How the items are linked:
rine χ pubu
rine π moru
rine σ vade
rine γ siri
rine ξ kage
zefu χ zate
zefu π dobe
zefu σ zife
zefu γ tuko
zefu ξ tuga
kife χ sipi
kife π mago
kife σ futu
kife γ guga
kife ξ pevu
nubu χ seke
nubu π dusu
nubu σ tuko
nubu γ vafi
nubu ξ dobe
vusu χ duko
vusu π nede
vusu σ gabe
vusu γ nanu
vusu ξ tisu
sopi χ mago
sopi π pana
sopi σ dise
sopi γ vame
sopi ξ temu
tuko χ muzi
tuko π zefu
tuko σ milo
tuko γ kufu
tuko ξ fego
diru χ pevu
diru π temu
diru σ kefa
diru γ dise
diru ξ nana
voko χ guga
voko π vame
voko σ bago
voko γ fuda
voko ξ dise
zuve χ gela
zuve π muti
zuve σ moru
zuve γ gite
zuve ξ tele
tima χ gite
tima π sazo
tima γ kage
vaba χ tovi
vaba π pevu
vaba σ fuda
vaba γ futu
vaba ξ vame
femi χ fuda
femi π kefa
femi σ rozo
femi γ raka
femi ξ garo
keto χ pefi
keto π bine
keto σ mozu
keto γ voti
keto ξ laga
vafi χ foto
vafi π nubu
vafi σ kufu
vafi γ mimu
vafi ξ zefu
gela χ dobe
gela π milo
gela σ kozo
gela γ dapo
gela ξ doda
mumi χ gage
mumi π mimu
mumi σ tuga
mumi γ dobe
mumi ξ kufu
milo χ mumi
milo π zife
milo σ suda
milo γ gela
milo ξ teka
kage χ puno
kage π tima
kage γ poge
kozo χ fego
kozo π suda
kozo σ fatu
kozo γ pubu
kozo ξ gite
koba χ nede
koba π deba
koba σ vero
koba γ pese
koba ξ tugo
lisi χ buso
lisi π befi
lisi σ pevu
lisi γ mago
lisi ξ tuvo
dobe χ nopu
dobe π mumi
dobe σ fego
dobe γ zefu
dobe ξ rupa
ruve χ kefa
ruve π nelu
ruve σ zali
ruve γ gura
ruve ξ zune
kima χ geba
kima π duko
kima σ zora
kima γ luna
kima ξ duvi
seke χ pila
seke π nola
seke σ muzi
seke γ foto
seke ξ nopu
rupa χ dusu
rupa π kufu
rupa σ dapo
rupa γ tuga
rupa ξ milo
siri χ muti
siri π rine
siri γ sazo
siri ξ poge
pana χ lisi
pana π futu
pana σ diru
pana γ sopi
pana ξ fuda
temu χ pose
temu π fuda
temu σ sezi
temu γ diru
temu ξ bago
giku χ dozu
giku π mozu
giku σ kene
giku γ luda
giku ξ pero
vade χ tele
vade π poge
dusu χ nola
dusu π pere
dusu σ zefu
dusu γ nubu
dusu ξ mumi
tugo χ pido
tugo π buso
tugo σ tovi
tugo γ sipi
tugo ξ rada
dapo χ zefu
dapo π gela
dapo σ pubu
dapo γ zolu
dapo ξ suda
dabo π zori
dabo σ rire
dabo γ pefi
dabo ξ zite
bobi χ koba
bobi π rada
bobi σ guga
bobi γ tovi
bobi ξ mago
nola χ defa
nola π bimo
nola σ zate
nola γ seke
nola ξ gage
raka χ temu
raka π femi
raka σ nelu
raka γ tisi
raka ξ sode
bepe χ nanu
bepe π pese
bepe σ rada
bepe γ buso
bepe ξ vero
pevu χ bobi
pevu π pose
pevu σ voko
pevu γ vaba
pevu ξ sopi
nanu χ kima
nanu π vusu
nanu σ deba
nanu γ napo
nanu ξ mazo
zori π kabo
zori σ lote
zori γ dabo
zori ξ lavu
muzi χ bodi
muzi π zate
muzi σ mumi
muzi γ pere
muzi ξ vafi
gage χ losi
gage π zudu
gage σ nubu
gage γ nopu
gage ξ pere
leki χ gimi
leki π bosu
leki σ kima
leki γ fope
leki ξ soge
zora χ tune
zora π lofi
zora σ tisu
zora γ nede
zora ξ napo
fizi χ giku
fizi π geba
fizi σ soge
fizi γ bosu
fizi ξ sibi
mozu χ doze
mozu π dori
mozu σ rope
mozu γ giku
mozu ξ kugu
zife χ mimu
zife π fego
zife σ doda
zife γ milo
zife ξ zolu
foto χ meke
foto π seke
foto σ pere
foto γ zudu
foto ξ zate
luda χ bine
luda π giku
luda σ feni
luda γ gimi
luda ξ rope
futu χ befi
futu π vaba
futu σ temu
futu γ pana
futu ξ voko
tisi χ diru
tisi π raka
tisi σ ruve
tisi γ lalo
tisi ξ rozo
zune χ lalo
zune π bide
zune σ bapo
zune γ romo
zune ξ pila
bodi χ romo
bodi π dize
bodi σ gage
bodi γ bimo
bodi ξ foto
bago χ pana
bago π laso
bago σ tisi
bago γ nana
bago ξ femi
sezi χ vame
sezi π nana
sezi σ garo
sezi γ kefa
sezi ξ tisi
rada χ deba
rada π kubi
rada σ kife
rada γ bobi
rada ξ lisi
dize χ zune
dize π mulu
dize σ zudu
dize γ bodi
dize ξ seke
bimo χ zali
bimo π bodi
bimo σ nopu
bimo γ nola
bimo ξ zudu
duko χ feni
duko π soge
duko σ lofi
duko γ kima
duko ξ tagu
duvi χ fope
duvi π tagu
duvi σ napo
duvi γ lofi
duvi ξ vusu
rope χ bike
rope π pero
rope σ leki
rope γ kene
rope ξ fizi
fatu χ teka
fatu π puno
fatu σ sazo
fatu γ tele
fatu ξ rine
nopu χ mulu
nopu π gage
nopu σ vafi
nopu γ zate
nopu ξ dusu
maza χ raka
maza π gura
maza σ pila
maza γ bide
maza ξ zali
sazo χ zuve
sazo π siri
sazo γ tima
sazo ξ vade
zate χ dize
zate π nopu
zate σ mimu
zate γ muzi
zate ξ nubu
laga χ lote
laga π bike
laga σ kugu
laga γ dori
laga ξ luda
nelu χ sezi
nelu π rozo
nelu σ romo
nelu γ ruve
nelu ξ bide
rire π lote
rire σ venu
rire γ doze
rire ξ keto
buso χ napo
buso π bepe
buso σ bobi
buso γ tugo
buso ξ kubi
tuvo χ kubi
tuvo π guga
tuvo σ sopi
tuvo γ pose
tuvo ξ futu
nana χ sopi
nana π bago
nana σ lalo
nana γ sezi
nana ξ raka
napo χ luna
napo π nanu
napo σ koba
napo γ pido
napo ξ gabe
losi χ maza
losi π bapo
losi σ seke
losi γ mulu
losi ξ bimo
doze χ kabo
doze π rire
doze σ bike
doze γ dozu
doze ξ voti
luna χ fizi
luna π kima
luna σ nede
luna γ pude
luna ξ lofi
dori χ rire
dori π laga
dori σ pero
dori γ mozu
dori ξ gimi
bine χ dabo
bine π dozu
bine σ dori
bine γ keto
bine ξ bike
suda χ tuga
suda π doda
suda σ puno
suda γ kozo
suda ξ zuve
poge χ fatu
poge π kage
poge γ vade
pila χ nelu
pila π defa
pila σ bodi
pila γ meke
pila ξ mulu
nede χ soge
nede π zora
nede σ mazo
nede γ vusu
nede ξ pido
pere χ bimo
pere π muzi
pere σ dobe
pere γ dusu
pere ξ mimu
puno χ zolu
puno π gite
puno σ siri
puno γ fatu
puno ξ moru
pero χ venu
pero π kugu
pero σ bosu
pero γ rope
pero ξ geba
pude χ bosu
pude π luna
pude σ vusu
pude γ tagu
pude ξ zora
kubi χ gabe
kubi π vero
kubi σ mago
kubi γ rada
kubi ξ befi
bosu χ luda
bosu π fizi
bosu σ duko
bosu γ leki
bosu ξ tune
pubu χ zife
pubu π kozo
pubu σ tele
pubu γ muti
pubu ξ puno
sipi χ tisu
sipi π tugo
sipi σ befi
sipi γ vero
sipi ξ bobi
rozo χ nana
rozo π sode
rozo σ zune
rozo γ nelu
rozo ξ maza
pefi π dabo
pefi σ doze
pefi γ vage
pefi ξ lote
dozu χ zori
dozu π doze
dozu σ laga
dozu γ bine
dozu ξ venu
kugu χ voti
kugu π gimi
kugu σ fizi
kugu γ pero
kugu ξ feni
teka χ kufu
teka π zolu
teka σ zuve
teka γ doda
teka ξ pubu
sibi χ pero
sibi π fope
sibi σ pude
sibi γ tune
sibi ξ kima
kefa χ voko
kefa π sezi
kefa σ sode
kefa γ femi
kefa ξ lalo
lalo χ dise
lalo π tisi
lalo σ gura
lalo γ garo
lalo ξ nelu
mulu χ bide
mulu π losi
mulu σ foto
mulu γ dize
mulu ξ nola
vero χ mazo
vero π sipi
vero σ lisi
vero γ kubi
vero ξ tovi
moru χ kozo
moru π vafo
moru σ poge
moru γ rine
moru ξ tima
zite π lavu
zite σ keto
zite γ lote
zite ξ dozu
gura χ femi
gura π ruve
gura σ defa
gura γ maza
gura ξ romo
geba χ mozu
geba π feni
geba σ tune
geba γ fizi
geba ξ fope
vame χ kife
vame π sopi
vame σ laso
vame γ voko
vame ξ diru
doda χ rupa
doda π teka
doda σ gite
doda γ suda
doda ξ muti
pido χ pude
pido π napo
pido σ pese
pido γ tisu
pido ξ deba
laso χ futu
laso π dise
laso σ raka
laso γ bago
laso ξ kefa
kufu χ pere
kufu π tuko
kufu σ gela
kufu γ rupa
kufu ξ zife
lofi χ sibi
lofi π duvi
lofi σ pido
lofi γ zora
lofi ξ nanu
fuda χ tuvo
fuda π voko
fuda σ nana
fuda γ temu
fuda ξ laso
soge χ kene
soge π tune
soge σ duvi
soge γ duko
soge ξ pude
sode χ bago
sode π garo
sode σ bide
sode γ rozo
sode ξ gura
romo χ garo
romo π zune
romo σ losi
romo γ zali
romo ξ meke
bike χ zite
bike π venu
bike σ gimi
bike γ laga
bike ξ giku
kabo σ zite
kabo γ zori
kabo ξ vage
lote π zite
lote σ voti
lote γ rire
lote ξ bine
befi χ bepe
befi π tovi
befi σ pose
befi γ lisi
befi ξ guga
lavu π vage
lavu σ bine
lavu γ zite
lavu ξ doze
kene χ laga
kene π rope
kene σ fope
kene γ feni
kene ξ bosu
gabe χ lofi
gabe π mazo
gabe σ tugo
gabe γ deba
gabe ξ bepe
bide χ tisi
bide π maza
bide σ meke
bide γ zune
bide ξ defa
tagu χ leki
tagu π pude
tagu σ nanu
tagu γ duvi
tagu ξ nede
defa χ rozo
defa π zali
defa σ dize
defa γ pila
defa ξ losi
deba χ zora
deba π gabe
deba σ sipi
deba γ koba
deba ξ buso
gimi χ keto
gimi π luda
gimi σ geba
gimi γ kugu
gimi ξ kene
zolu χ tuko
zolu π dapo
zolu σ muti
zolu γ teka
zolu ξ kozo
fego χ vafi
fego π tuga
fego σ teka
fego γ zife
fego ξ dapo
mago χ tugo
mago π lisi
mago σ vaba
mago γ kife
mago ξ pose
mimu χ zudu
mimu π vafi
mimu σ rupa
mimu γ mumi
mimu ξ tuko
meke χ ruve
meke π pila
meke σ bimo
meke γ bapo
meke ξ dize
tune χ rope
tune π sibi
tune σ tagu
tune γ soge
tune ξ luna
vafo χ suda
vafo π tele
vafo σ kage
vafo γ moru
vafo ξ sazo
zali χ sode
zali π romo
zali σ mulu
zali γ defa
zali ξ bapo
fope χ kugu
fope π leki
fope σ luna
fope γ sibi
fope ξ duko
tele χ doda
tele π fatu
tele σ tima
tele γ vafo
tele ξ siri
muti χ milo
muti π pubu
muti σ vafo
muti γ zuve
muti ξ fatu
gite χ dapo
gite π zuve
gite σ rine
gite γ puno
gite ξ vafo
tovi χ pese
tovi π bobi
tovi σ tuvo
tovi γ befi
tovi ξ kife
mazo χ duvi
mazo π tisu
mazo σ buso
mazo γ gabe
mazo ξ pese
tisu χ tagu
tisu π pido
tisu σ bepe
tisu γ mazo
tisu ξ koba
dise χ vaba
dise π diru
dise σ femi
dise γ laso
dise ξ sezi
feni χ dori
feni π kene
feni σ sibi
feni γ geba
feni ξ leki
venu χ lavu
venu π voti
venu σ luda
venu γ bike
venu ξ mozu
guga χ vero
guga π kife
guga σ pana
guga γ tuvo
guga ξ vaba
garo χ laso
garo π lalo
garo σ maza
garo γ sode
garo ξ ruve
pese χ vusu
pese π koba
pese σ kubi
pese γ bepe
pese ξ sipi
voti χ vage
voti π keto
voti σ giku
voti γ venu
voti ξ dori
zudu χ bapo
zudu π foto
zudu σ dusu
zudu γ gage
zudu ξ muzi
bapo χ gura
bapo π meke
bapo σ nola
bapo γ losi
bapo ξ bodi
tuga χ nubu
tuga π rupa
tuga σ zolu
tuga γ fego
tuga ξ gela
vage π pefi
vage σ dozu
vage γ lavu
vage ξ rire
pose χ rada
pose π tuvo
pose σ vame
pose γ pevu
pose ξ pana

The rows follow the links: the fewer symbols apart two items are, the more alike their rows tend to be.

Item, then a row for it; each showing differs a little:
pana [-18,-27,-28,-17,-81,-2,21,38,-11,22,24,-51,-2,-9,-38,-51,-9,3,13,25,-22,-12,-15,40,-4,2,-25,-20,37,-71,31,-59,-20,10,-19,-2,-22,-17,-26,-41,41,14,-16,-46,14,33,-34,55,-36,5,11,-47,23,-38,8]
zite [31,67,15,26,-6,-17,-17,16,-21,-8,-32,-19,36,6,0,20,-26,1,-14,-11,-3,20,32,-9,27,-8,15,-29,-1,20,-10,15,4,29,28,-43,32,9,62,45,-34,-45,21,106,-2,-49,34,4,38,-21,33,66,5,9,-16]
kene [26,64,2,23,-46,-22,-9,36,-30,1,-28,-48,40,1,-21,-2,-33,2,-8,2,-16,17,29,12,29,-10,3,-45,19,-13,3,-14,-7,38,22,-49,26,-2,59,30,-16,-43,18,98,5,-37,22,33,25,-20,44,51,16,-9,-17]
voko [-20,-36,-30,-19,-73,0,20,33,-6,22,28,-44,-7,-9,-33,-50,-3,3,13,26,-21,-16,-19,39,-8,4,-24,-15,35,-67,28,-58,-19,4,-21,5,-25,-17,-32,-44,43,20,-17,-58,13,37,-36,50,-38,8,6,-52,20,-37,9]
poge [3,-6,26,3,95,12,-14,-51,24,-21,-8,68,-18,8,42,47,22,-4,-7,-25,28,4,0,-41,-12,3,18,40,-42,69,-28,59,21,-27,5,27,7,17,-7,23,-28,8,5,-7,-15,-11,19,-67,19,4,-31,17,-28,38,2]
tuko [-17,-47,10,-13,78,20,-1,-50,31,-10,15,66,-36,2,34,25,33,-4,4,-12,24,-9,-20,-28,-27,7,6,50,-32,41,-15,38,15,-40,-13,45,-14,8,-43,-11,-1,33,-8,-71,-10,21,-6,-55,-8,18,-46,-26,-24,25,14]
tagu [17,48,-9,13,-73,-22,1,48,-32,10,-17,-64,38,-2,-31,-24,-33,4,-4,12,-23,12,21,25,27,-8,-6,-49,30,-39,14,-35,-14,40,14,-47,16,-7,46,13,-1,-36,10,75,10,-24,9,54,11,-18,46,30,23,-23,-14]
vage [30,67,16,27,1,-17,-17,13,-20,-9,-34,-17,35,5,1,22,-23,0,-15,-12,-1,20,32,-11,27,-10,15,-27,-5,24,-11,19,5,28,29,-41,33,9,62,45,-34,-45,24,105,-4,-50,36,1,38,-20,32,65,2,10,-17]
luda [27,65,7,23,-34,-22,-12,31,-28,-1,-31,-41,40,3,-15,4,-32,2,-10,-2,-11,17,31,5,30,-9,7,-41,13,-4,0,-4,-4,36,24,-48,29,1,60,34,-23,-44,19,103,3,-42,25,27,29,-21,42,56,13,-5,-18]
muti [-6,-26,19,-3,92,17,-10,-53,29,-17,2,71,-28,5,41,39,29,-4,-1,-19,28,-2,-10,-37,-19,6,15,48,-40,61,-23,53,19,-34,-2,36,-2,12,-24,9,-17,22,-1,-36,-14,4,9,-66,7,10,-40,-3,-28,33,7]
deba [8,30,-19,5,-91,-18,8,53,-28,17,-4,-72,29,-5,-40,-37,-30,4,1,18,-27,5,12,36,21,-5,-14,-47,40,-59,23,-50,-19,35,4,-38,5,-12,28,-5,16,-23,2,43,14,-7,-5,64,-5,-12,41,7,29,-33,-7]
pido [12,37,-14,9,-87,-19,5,51,-31,14,-10,-69,32,-3,-40,-33,-32,4,-1,18,-27,8,15,33,22,-7,-11,-49,37,-51,21,-46,-17,37,8,-42,10,-11,33,1,10,-28,6,55,11,-13,-1,62,-1,-14,44,15,28,-30,-9]
sibi [23,58,-4,18,-60,-22,-4,43,-31,6,-24,-58,40,0,-27,-14,-33,2,-7,7,-19,15,26,17,29,-10,0,-47,24,-26,8,-23,-10,39,19,-49,22,-4,54,22,-9,-41,14,89,7,-32,16,44,18,-19,46,42,21,-16,-15]
kabo [30,66,19,26,8,-17,-19,8,-17,-11,-36,-11,33,7,6,26,-22,1,-14,-13,2,20,33,-15,27,-9,17,-23,-6,30,-15,24,7,23,28,-37,33,9,60,47,-37,-43,23,105,-4,-50,37,-5,39,-20,28,67,-1,15,-18]
moru [-1,-16,23,0,95,14,-12,-53,26,-20,-3,71,-22,8,42,45,26,-4,-4,-22,27,0,-4,-40,-15,4,18,44,-42,66,-26,57,22,-31,2,31,3,15,-14,16,-25,14,2,-20,-15,-3,15,-66,14,7,-37,8,-28,37,5]
mago [-7,-6,-27,-8,-94,-9,17,46,-20,21,13,-66,11,-9,-41,-49,-18,4,9,25,-26,-6,-5,42,7,1,-22,-34,42,-71,30,-63,-23,21,-11,-19,-12,-17,-3,-31,34,-1,-10,-12,16,19,-24,65,-26,-2,26,-28,26,-39,1]
bosu [24,61,-2,20,-54,-21,-6,42,-31,5,-25,-54,41,0,-23,-8,-33,3,-9,4,-17,15,25,14,29,-8,1,-46,22,-20,6,-19,-8,37,20,-49,25,-2,57,26,-13,-42,17,94,7,-35,19,39,23,-21,45,47,20,-14,-17]
pude [19,51,-8,15,-72,-20,-1,48,-31,10,-18,-64,38,-2,-32,-21,-35,4,-5,10,-22,12,22,23,28,-9,-5,-49,30,-37,14,-33,-13,39,15,-48,17,-7,48,15,-2,-38,11,78,9,-25,10,52,12,-18,46,32,22,-22,-14]
zudu [-24,-62,0,-21,53,22,6,-39,29,-4,26,52,-41,-1,23,7,34,-3,8,-4,16,-17,-28,-14,-29,9,-3,46,-21,20,-5,18,8,-40,-20,49,-25,2,-56,-26,13,42,-16,-96,-5,36,-20,-37,-23,20,-44,-49,-16,12,18]
bine [30,69,13,25,-14,-19,-14,21,-24,-6,-33,-29,39,4,-6,15,-29,1,-13,-8,-7,20,31,-3,28,-9,11,-33,4,13,-7,9,3,31,25,-44,33,6,62,42,-30,-45,20,106,-1,-47,33,12,35,-21,36,62,6,4,-18]
zali [-29,-68,-13,-27,13,18,15,-19,23,6,34,27,-38,-5,5,-14,27,-1,13,7,6,-20,-31,5,-29,9,-12,34,-5,-13,6,-8,-1,-30,-26,43,-33,-6,-64,-41,30,44,-22,-105,0,47,-32,-12,-35,21,-37,-63,-6,-4,18]
teka [-10,-33,17,-7,89,19,-8,-52,30,-14,8,71,-31,5,39,34,31,-4,1,-18,28,-5,-14,-34,-22,6,12,49,-39,56,-20,48,18,-36,-6,41,-7,12,-31,2,-14,26,-3,-49,-13,10,3,-63,3,13,-42,-11,-27,32,9]
tima [1,-11,25,3,95,12,-13,-52,25,-21,-6,70,-20,7,43,47,23,-5,-5,-22,28,4,-2,-40,-13,2,19,42,-42,68,-27,59,21,-29,3,28,6,16,-9,20,-27,12,5,-12,-15,-9,17,-68,19,4,-33,14,-29,38,3]
tisu [11,35,-16,8,-88,-19,5,52,-30,14,-8,-70,33,-3,-39,-34,-31,3,0,17,-26,7,15,33,24,-6,-11,-50,38,-54,20,-46,-17,36,8,-41,8,-11,33,-1,11,-26,5,52,12,-12,-1,63,-1,-13,44,13,27,-30,-10]
lofi [18,47,-11,14,-77,-19,3,50,-32,11,-16,-67,37,-3,-34,-25,-33,3,-3,13,-24,10,21,28,27,-7,-7,-50,33,-43,15,-37,-15,38,12,-48,16,-6,44,10,1,-35,10,71,10,-21,5,56,8,-16,45,28,24,-25,-12]
duko [21,55,-4,17,-66,-22,-4,45,-32,7,-21,-62,40,-1,-29,-17,-34,3,-7,8,-20,14,24,19,28,-9,-2,-49,27,-32,13,-29,-11,40,17,-49,21,-4,52,17,-4,-39,12,84,8,-30,13,49,15,-19,47,38,22,-19,-14]
laga [28,68,10,25,-27,-20,-12,27,-26,-3,-31,-36,39,3,-10,7,-29,2,-12,-4,-9,19,31,-1,30,-11,8,-38,9,3,-3,2,-3,33,25,-46,30,3,63,38,-26,-44,20,104,1,-45,29,20,33,-22,40,59,11,0,-18]
foto [-24,-63,-2,-21,51,22,7,-39,30,-2,26,52,-41,-1,22,6,34,-2,9,-4,16,-16,-28,-12,-31,10,-3,45,-18,16,-4,15,8,-40,-22,49,-25,1,-58,-28,16,43,-15,-95,-6,36,-21,-37,-23,20,-45,-49,-18,13,16]
raka [-28,-59,-24,-25,-35,11,21,7,10,15,35,-10,-25,-8,-17,-38,14,2,16,18,-10,-20,-30,25,-21,9,-21,9,18,-46,22,-39,-12,-15,-28,27,-32,-12,-53,-50,42,36,-22,-93,9,47,-39,25,-43,17,-16,-66,8,-23,15]
geba [26,62,2,21,-51,-21,-6,39,-31,3,-26,-51,40,1,-22,-5,-33,3,-9,2,-16,16,28,11,31,-9,4,-46,21,-17,5,-16,-7,38,22,-50,25,-1,57,28,-14,-44,17,96,6,-37,21,37,23,-20,45,47,17,-11,-17]
fuda [-21,-39,-31,-19,-70,2,21,31,-4,21,28,-40,-9,-8,-32,-49,-2,3,13,24,-20,-16,-20,38,-9,5,-24,-12,34,-66,28,-55,-19,4,-23,7,-26,-18,-35,-45,43,22,-19,-62,14,40,-37,48,-38,10,3,-53,18,-34,10]

Each walk starts at a row. The symbols on each line, taken left to right, move it on to the next item.
Answer with the item's row; about right is enough.
new walk
[-28,-64,-22,-27,-24,14,19,1,14,14,36,-1,-30,-7,-13,-33,18,1,15,16,-6,-19,-29,22,-23,8,-19,15,14,-39,18,-32,-9,-19,-28,32,-33,-12,-57,-49,39,39,-23,-99,6,50,-39,17,-41,17,-22,-66,4,-19,16]
γ π σ π π π [-29,-67,-20,-27,-13,16,19,-5,18,10,37,7,-33,-6,-7,-27,22,0,14,13,-2,-20,-31,16,-25,8,-19,21,9,-33,15,-25,-7,-22,-27,37,-34,-11,-59,-47,38,42,-22,-103,6,50,-38,7,-40,20,-26,-66,1,-16,15]
γ ξ π ξ ξ π [-29,-67,-9,-24,27,19,13,-28,27,2,32,36,-39,-4,10,-8,30,-1,13,5,10,-19,-31,-1,-30,8,-9,39,-9,-3,4,-1,2,-34,-26,47,-30,-4,-63,-39,26,46,-20,-104,0,45,-29,-21,-31,20,-40,-59,-10,1,17]
new walk
[7,31,-17,6,-89,-19,7,54,-29,16,-7,-71,31,-2,-40,-36,-31,3,1,18,-26,5,12,33,22,-5,-14,-50,38,-58,23,-48,-19,36,5,-40,6,-12,29,-5,13,-25,4,47,13,-8,-4,64,-5,-11,42,10,28,-31,-8]
π σ π γ χ [12,38,-16,10,-86,-19,5,52,-30,13,-10,-70,33,-3,-38,-32,-32,3,0,16,-26,7,16,31,25,-6,-10,-49,37,-50,20,-45,-17,38,8,-42,10,-11,38,2,8,-30,6,57,13,-13,1,60,2,-15,44,17,27,-29,-10]
π σ ξ [3,21,-21,2,-94,-15,11,53,-28,18,0,-71,26,-6,-42,-42,-28,5,3,21,-28,1,7,38,19,-4,-16,-46,42,-63,26,-54,-20,33,0,-35,2,-15,19,-11,21,-17,0,28,14,1,-11,68,-11,-9,38,-3,29,-36,-6]
new walk
[-30,-68,-16,-27,3,19,16,-15,21,8,36,19,-35,-6,0,-20,24,-1,14,11,2,-21,-32,10,-27,10,-15,29,2,-21,12,-16,-5,-27,-27,42,-33,-9,-62,-45,33,45,-23,-106,3,49,-34,-3,-38,21,-33,-65,-4,-9,18]
χ ξ π ξ ξ [-30,-70,-14,-26,10,18,16,-19,22,7,34,25,-37,-6,2,-17,25,-1,13,11,5,-21,-30,7,-28,9,-13,32,-1,-16,9,-12,-2,-30,-27,44,-32,-7,-62,-42,32,45,-22,-106,2,47,-35,-8,-36,20,-35,-63,-6,-6,19]
ξ γ γ γ σ π [-26,-64,-2,-21,48,22,8,-36,30,-1,28,50,-42,-2,21,4,33,-1,10,-2,16,-17,-30,-10,-31,9,-5,46,-19,14,-3,14,6,-38,-23,48,-27,-1,-58,-30,16,44,-18,-98,-5,39,-22,-35,-25,21,-44,-49,-16,9,17]
new walk
[-15,-45,12,-12,79,20,-2,-50,33,-11,15,67,-35,2,36,26,33,-4,3,-13,26,-9,-21,-29,-27,7,7,51,-33,44,-17,39,15,-39,-13,47,-14,8,-42,-8,-2,34,-8,-69,-11,21,-4,-56,-7,16,-45,-24,-24,27,13]
χ π σ ξ χ [-22,-57,5,-18,64,22,5,-45,31,-6,22,59,-40,1,28,15,33,-3,7,-7,20,-13,-25,-18,-29,8,1,48,-26,29,-10,26,10,-40,-17,49,-22,5,-53,-20,7,40,-13,-86,-7,31,-15,-45,-17,19,-46,-39,-21,18,15]
γ χ ξ χ γ ξ [-26,-63,-3,-23,43,22,8,-36,28,-1,29,47,-40,-1,19,4,33,-3,9,0,15,-17,-28,-9,-30,7,-5,44,-18,13,-3,12,6,-37,-22,48,-27,0,-58,-30,19,43,-19,-99,-3,39,-23,-32,-25,20,-43,-51,-16,10,17]
new walk
[14,42,-13,11,-83,-20,3,51,-32,13,-12,-68,35,-2,-36,-27,-34,4,-2,14,-25,7,17,30,25,-7,-9,-50,35,-46,17,-41,-17,39,11,-45,12,-9,39,4,6,-32,8,63,12,-18,4,59,5,-16,45,21,26,-28,-12]
σ ξ γ γ [4,19,-24,1,-96,-16,11,52,-27,20,2,-71,25,-6,-43,-43,-27,5,4,21,-27,0,6,39,16,-5,-17,-45,42,-64,25,-56,-21,32,0,-34,-1,-14,17,-14,22,-18,-2,25,14,2,-13,66,-12,-8,37,-5,29,-36,-4]
ξ π π γ γ [-2,7,-24,-4,-95,-14,13,52,-23,21,6,-70,19,-7,-43,-46,-24,4,7,23,-29,-3,2,40,13,-2,-19,-42,42,-69,28,-59,-22,28,-4,-27,-5,-17,8,-21,28,-10,-6,9,14,9,-17,68,-18,-6,32,-15,28,-39,-3]
new walk
[-26,-65,-4,-23,43,22,9,-35,29,-1,29,45,-41,-1,17,0,32,-2,10,0,14,-16,-29,-7,-30,9,-6,43,-15,9,-2,10,6,-38,-24,49,-28,0,-60,-32,19,45,-18,-100,-3,38,-24,-32,-27,21,-44,-53,-14,9,17]
π π ξ σ χ [-27,-67,-6,-23,39,22,9,-34,29,0,30,43,-40,-4,17,0,33,-2,10,1,14,-18,-30,-7,-30,9,-6,43,-15,7,-2,8,5,-37,-24,49,-29,-1,-60,-32,21,45,-20,-100,-4,42,-25,-29,-28,21,-43,-54,-14,7,18]
σ π σ γ γ γ [-20,-52,8,-16,72,21,1,-46,31,-8,19,64,-37,2,30,20,35,-4,5,-10,22,-11,-23,-22,-27,8,4,49,-30,36,-13,32,14,-39,-15,48,-18,6,-48,-15,3,37,-12,-78,-9,25,-11,-52,-12,18,-44,-33,-24,21,15]
new walk
[-4,2,-25,-5,-95,-12,14,50,-22,21,10,-67,17,-7,-43,-48,-22,5,8,24,-27,-5,0,42,11,-3,-20,-38,43,-70,29,-60,-21,26,-7,-24,-8,-16,3,-24,30,-6,-7,2,17,12,-21,66,-21,-4,29,-20,27,-39,-1]
π χ π π γ χ [17,46,-11,12,-79,-20,1,50,-32,12,-15,-68,36,-2,-35,-27,-34,4,-2,12,-25,9,19,27,25,-7,-7,-49,34,-45,16,-39,-15,39,12,-45,14,-8,42,9,2,-33,9,69,10,-20,5,56,8,-16,45,25,25,-25,-12]
γ σ γ π [10,33,-16,8,-90,-18,6,53,-29,15,-7,-71,31,-5,-40,-36,-31,4,1,18,-27,6,14,35,21,-5,-12,-50,38,-55,22,-49,-18,37,6,-41,6,-12,31,-3,13,-26,4,49,14,-10,-3,63,-3,-12,43,12,28,-32,-10]
